Here is a tiny trained network, its code and every weight. The questions are about switching its units off for an input and a target symbol, where a switched-off unit gives its printed mean instead of its output.

import numpy as np


def w(rows, s, z=0):
    codes = np.array(rows[::2]) - 128.0
    scale = np.full(codes.shape[1], s)
    scale[-1] = z or s
    return codes * scale


def norm(h):
    return h / np.sqrt((h * h).mean(-1, keepdims=True) + 1e-5)


def f(y):
    return y / 2 * (1 + np.tanh(0.7978845608 * (y + 0.044715 * y**3)))


def softmax(a):
    e = np.exp(a - a.max(-1, keepdims=True))
    return e / e.sum(-1, keepdims=True)


def log_softmax(a):
    a = a - a.max(-1, keepdims=True)
    return a - np.log(np.exp(a).sum(-1, keepdims=True))


def net(x, mask):
    ids = ['ΔΛΠΣΩαγεζημξτφ'.index(c) for c in x.split()]
    T = len(ids)
    res = E[ids] + P[:T]
    u = 0
    for l in range(2):
        q, k, v = (norm(res) @ M[l].T for M in (Q, K, V))
        z = softmax(np.where(np.tri(T) > 0, q @ k.T / 4**0.5, -1e9)) @ v
        res = res + np.where(mask[u], z, O[l][:, -1]) @ O[l][:, :-1]
        u += 1
        y = f(norm(res) @ A[l][:, :-1].T + A[l][:, -1])
        res = res + np.where(mask[u : u + 16], y, B[l][:, -1]) @ B[l][:, :-1]
        u += 16
    return log_softmax(norm(res)[-1] @ U[:, :-1].T + U[:, -1])


Q, K, V, O, A, B = {}, {}, {}, {}, {}, {}
E = w([
[121,91,40,106,125],'Δ',
[106,163,207,110,71],'Λ',
[122,84,180,163,154],'Π',
[117,235,167,119,14],'Σ',
[107,27,170,84,251],'Ω',
[95,116,214,109,114],'α',
[189,133,150,166,135],'γ',
[143,138,19,124,79],'ε',
[131,75,73,91,180],'ζ',
[79,96,110,178,104],'η',
[142,180,112,19,145],'μ',
[122,110,163,90,201],'ξ',
[168,1,54,108,154],'τ',
[168,126,30,110,162],'φ',
],0.029)
P = w([
[159,11,107,58,83],'0',
[153,34,115,69,94],'1',
[145,59,123,81,90],'2',
[140,78,130,89,97],'3',
[136,95,135,97,107],'4',
[129,115,134,106,113],'5',
[123,125,142,115,121],'6',
[120,141,143,121,127],'7',
[117,154,143,131,136],'8',
[106,163,143,140,143],'9',
[108,188,152,154,159],'10',
[105,199,141,164,165],'11',
[95,211,143,168,168],'12',
],0.011)
Q[0] = w([
[74,110,109,116,120],'L0H0',
[138,69,4,194,57],'L0H0',
[103,142,137,99,138],'L0H0',
[154,123,187,95,138],'L0H0',
],0.037)
K[0] = w([
[99,165,139,115,148],'L0H0',
[129,119,114,2,103],'L0H0',
[110,153,117,150,160],'L0H0',
[130,109,146,163,118],'L0H0',
],0.047)
V[0] = w([
[16,112,99,148,114],'L0H0',
[123,158,86,86,163],'L0H0',
[192,132,114,2,77],'L0H0',
[100,149,128,36,127],'L0H0',
],0.0085)
O[0] = w([
[138,64,166,4,69,1],'L0H0',
[116,110,100,105,156,45],'L0H0',
[68,182,92,145,166,156],'L0H0',
[80,127,125,96,172,64],'L0H0',
],0.011,0.0038)
A[0] = w([
[233,153,74,139,92,102],'L0N0',
[101,162,104,154,1,90],'L0N1',
[138,104,216,98,96,59],'L0N2',
[144,177,102,92,160,209],'L0N3',
[104,158,152,137,145,94],'L0N4',
[106,10,185,199,117,118],'L0N5',
[197,53,37,141,128,108],'L0N6',
[79,73,103,198,77,63],'L0N7',
[219,127,216,197,129,141],'L0N8',
[185,142,147,115,129,141],'L0N9',
[182,23,139,143,197,109],'L0N10',
[95,134,175,72,135,149],'L0N11',
[142,32,108,213,75,1],'L0N12',
[131,164,193,163,61,101],'L0N13',
[168,216,160,150,97,127],'L0N14',
[96,87,235,109,185,66],'L0N15',
],0.026,0.0085)
B[0] = w([
[180,221,117,90,123,161],'L0N0',
[143,159,72,213,65,158],'L0N1',
[46,118,172,121,70,186],'L0N2',
[132,153,74,130,203,175],'L0N3',
[130,154,103,149,132,144],'L0N4',
[186,74,107,98,161,188],'L0N5',
[184,76,48,124,107,155],'L0N6',
[79,113,156,59,78,147],'L0N7',
[76,80,3,238,170,249],'L0N8',
[115,158,89,144,115,161],'L0N9',
[97,75,21,142,167,208],'L0N10',
[59,102,157,136,178,175],'L0N11',
[86,110,95,203,48,150],'L0N12',
[158,60,137,148,195,181],'L0N13',
[124,204,168,97,169,191],'L0N14',
[124,97,230,156,200,210],'L0N15',
],0.046,0.02)
Q[1] = w([
[64,171,108,62,244],'L1H0',
[253,80,172,66,68],'L1H0',
[59,144,67,51,105],'L1H0',
[29,140,125,103,57],'L1H0',
],0.029)
K[1] = w([
[69,181,75,9,196],'L1H0',
[252,83,132,163,152],'L1H0',
[144,86,116,55,115],'L1H0',
[135,78,178,121,98],'L1H0',
],0.032)
V[1] = w([
[20,195,131,101,132],'L1H0',
[102,96,39,252,122],'L1H0',
[158,221,171,71,201],'L1H0',
[38,184,153,78,124],'L1H0',
],0.02)
O[1] = w([
[113,99,68,91,52,230],'L1H0',
[153,104,254,46,148,248],'L1H0',
[186,76,7,165,130,116],'L1H0',
[95,124,55,111,55,181],'L1H0',
],0.017,0.012)
A[1] = w([
[125,86,185,90,115,75],'L1N0',
[165,144,132,139,92,11],'L1N1',
[55,174,200,121,153,177],'L1N2',
[130,184,94,80,150,76],'L1N3',
[203,81,210,130,164,34],'L1N4',
[69,242,168,159,166,123],'L1N5',
[167,141,236,203,127,94],'L1N6',
[132,181,204,223,93,50],'L1N7',
[128,185,89,102,57,102],'L1N8',
[85,208,150,30,103,129],'L1N9',
[202,252,172,149,84,132],'L1N10',
[193,162,133,119,64,2],'L1N11',
[65,169,126,59,135,107],'L1N12',
[141,39,91,52,148,186],'L1N13',
[202,161,87,76,105,120],'L1N14',
[34,91,108,74,21,27],'L1N15',
],0.03,0.0078)
B[1] = w([
[170,85,94,134,162,149],'L1N0',
[137,120,134,156,99,127],'L1N1',
[155,170,98,176,184,184],'L1N2',
[143,78,94,132,121,157],'L1N3',
[74,90,141,92,78,150],'L1N4',
[14,68,168,172,171,171],'L1N5',
[171,137,159,169,51,149],'L1N6',
[141,209,64,99,143,142],'L1N7',
[74,126,84,167,91,161],'L1N8',
[172,75,179,171,189,155],'L1N9',
[149,226,60,79,54,147],'L1N10',
[107,106,119,171,58,132],'L1N11',
[122,90,95,109,123,150],'L1N12',
[132,198,154,103,78,250],'L1N13',
[141,84,201,182,149,161],'L1N14',
[2,157,92,154,146,198],'L1N15',
],0.072,0.016)
U = w([
[135,140,178,102,94,254],'Δ',
[134,169,180,218,120,70],'Λ',
[134,8,101,146,89,18],'Π',
[122,232,138,143,129,59],'Σ',
[137,66,138,57,146,171],'Ω',
[144,66,191,153,100,161],'α',
[167,151,45,160,170,27],'γ',
[151,125,151,175,66,170],'ε',
[142,193,136,76,147,192],'ζ',
[37,138,128,116,70,87],'η',
[113,135,80,51,153,47],'μ',
[121,172,162,98,200,218],'ξ',
[157,94,120,80,105,212],'τ',
[197,127,152,123,149,198],'φ',
],0.015,0.0056)

Each question gives the input, a string of symbols that net reads in full, and the target symbol t.
The units are the heads (4 rows each of Q, K, V and O) and the neurons (one row each of A and B). Each row of codes is followed by its name. A weight is (code - 128) times the scale printed after its matrix; where a second scale follows, it is the last column's (O, A, B and U).
mask holds one flag per unit, layer by layer, with each layer's heads first. A switched-off unit (its flag False) gives its mean, the last column of its rows in O or B, instead of its output. The means were averaged over made-up inputs and are rounded, as every weight is.
A unit's drop is (log p(t) with every unit on - log p(t) with that unit switched off) / (log p(t) with every unit on - log p(t) with every unit switched off).
The circuit of an input: a set's keep is (log p(t) with only the set's units on - log p(t) with every unit switched off) / (log p(t) with every unit on - log p(t) with every unit switched off). Starting from the 12 units with the biggest drops (on a tie, the unit counted first), units are removed one at a time, each time the one whose removal leaves the highest keep (on an exact tie, the one counted first), for as long as the keep stays at least 0.8.
circuit, biggest first: the units of the circuit, biggest drop first
most important unit: the unit with the biggest drop
top k neurons: the k neurons with the biggest drops, biggest first
k most important neurons of layer l: the k neurons of layer l with the biggest drops, biggest first
input γ η ξ μ Λ, target η: circuit, biggest first => (L0H0 L0N2)
input Λ ξ μ γ ξ ξ η Λ Λ, target η: top 2 neurons => (L0N8 L0N2)
input γ ε ε τ Δ ξ, target ξ: circuit, biggest first => (L1H0)
input γ Λ η μ, target η: top 3 neurons => (L0N8 L1N15 L0N15)
input Π ξ μ α, target Π: circuit, biggest first => (L0N5 L1N15 L1N2)
input ξ Σ ε η ζ, target ζ: top 4 neurons => (L1N13 L0N12 L0N8 L0N1)
input ε Λ μ Ω, target Ω: top 2 neurons => (L0N15 L0N10)
input γ α Π ξ γ γ Δ α φ μ γ Σ, target γ: top 4 neurons => (L0N13 L0N14 L0N8 L1N13)
input Δ ξ ξ η, target η: top 4 neurons => (L0N7 L1N15 L0N15 L0N12)
input ξ ξ Π η ζ γ η ε Λ α, target α: top 3 neurons => (L0N15 L0N5 L0N14)
input α μ ξ τ Π γ ξ τ Π ξ, target Π: top 4 neurons => (L0N8 L0N10 L0N15 L1N15)
input γ Λ Σ, target Σ: 3 most important neurons of layer 0 => (L0N1 L0N14 L0N13)
input γ ξ ε ξ Λ, target Λ: 4 most important neurons of layer 0 => (L0N13 L0N14 L0N10 L0N1)
input ξ η γ ξ Λ ξ τ α, target α: 3 most important neurons of layer 0 => (L0N10 L0N13 L0N3)
input ξ γ Ω Π η τ Λ Σ Λ ζ η μ, target η: 2 most important neurons of layer 0 => (L0N3 L0N11)
input η τ μ η η γ α γ Λ, target γ: top neuron => (L0N8)
input ξ Ω γ α ζ, target ζ: top 3 neurons => (L1N13 L0N8 L0N10)
input μ μ ξ γ Π μ Λ, target Π: 4 most important neurons of layer 0 => (L0N13 L0N8 L0N2 L0N3)
input γ α ζ ξ α ζ Ω, target Ω: top 2 neurons => (L0N10 L1N4)
input Ω ξ φ γ μ α, target γ: most important unit => L0H0
input ξ Π Λ Λ Λ μ Λ ζ η Λ ξ ε, target η: top 4 neurons => (L0N15 L0N8 L0N5 L0N7)
input μ γ φ ξ, target γ: 2 most important neurons of layer 0 => (L0N8 L0N2)
input η Λ ξ ξ Ω Λ ξ φ, target φ: 3 most important neurons of layer 0 => (L0N8 L0N3 L0N6)
input ξ ε γ, target γ: 2 most important neurons of layer 0 => (L0N11 L0N8)
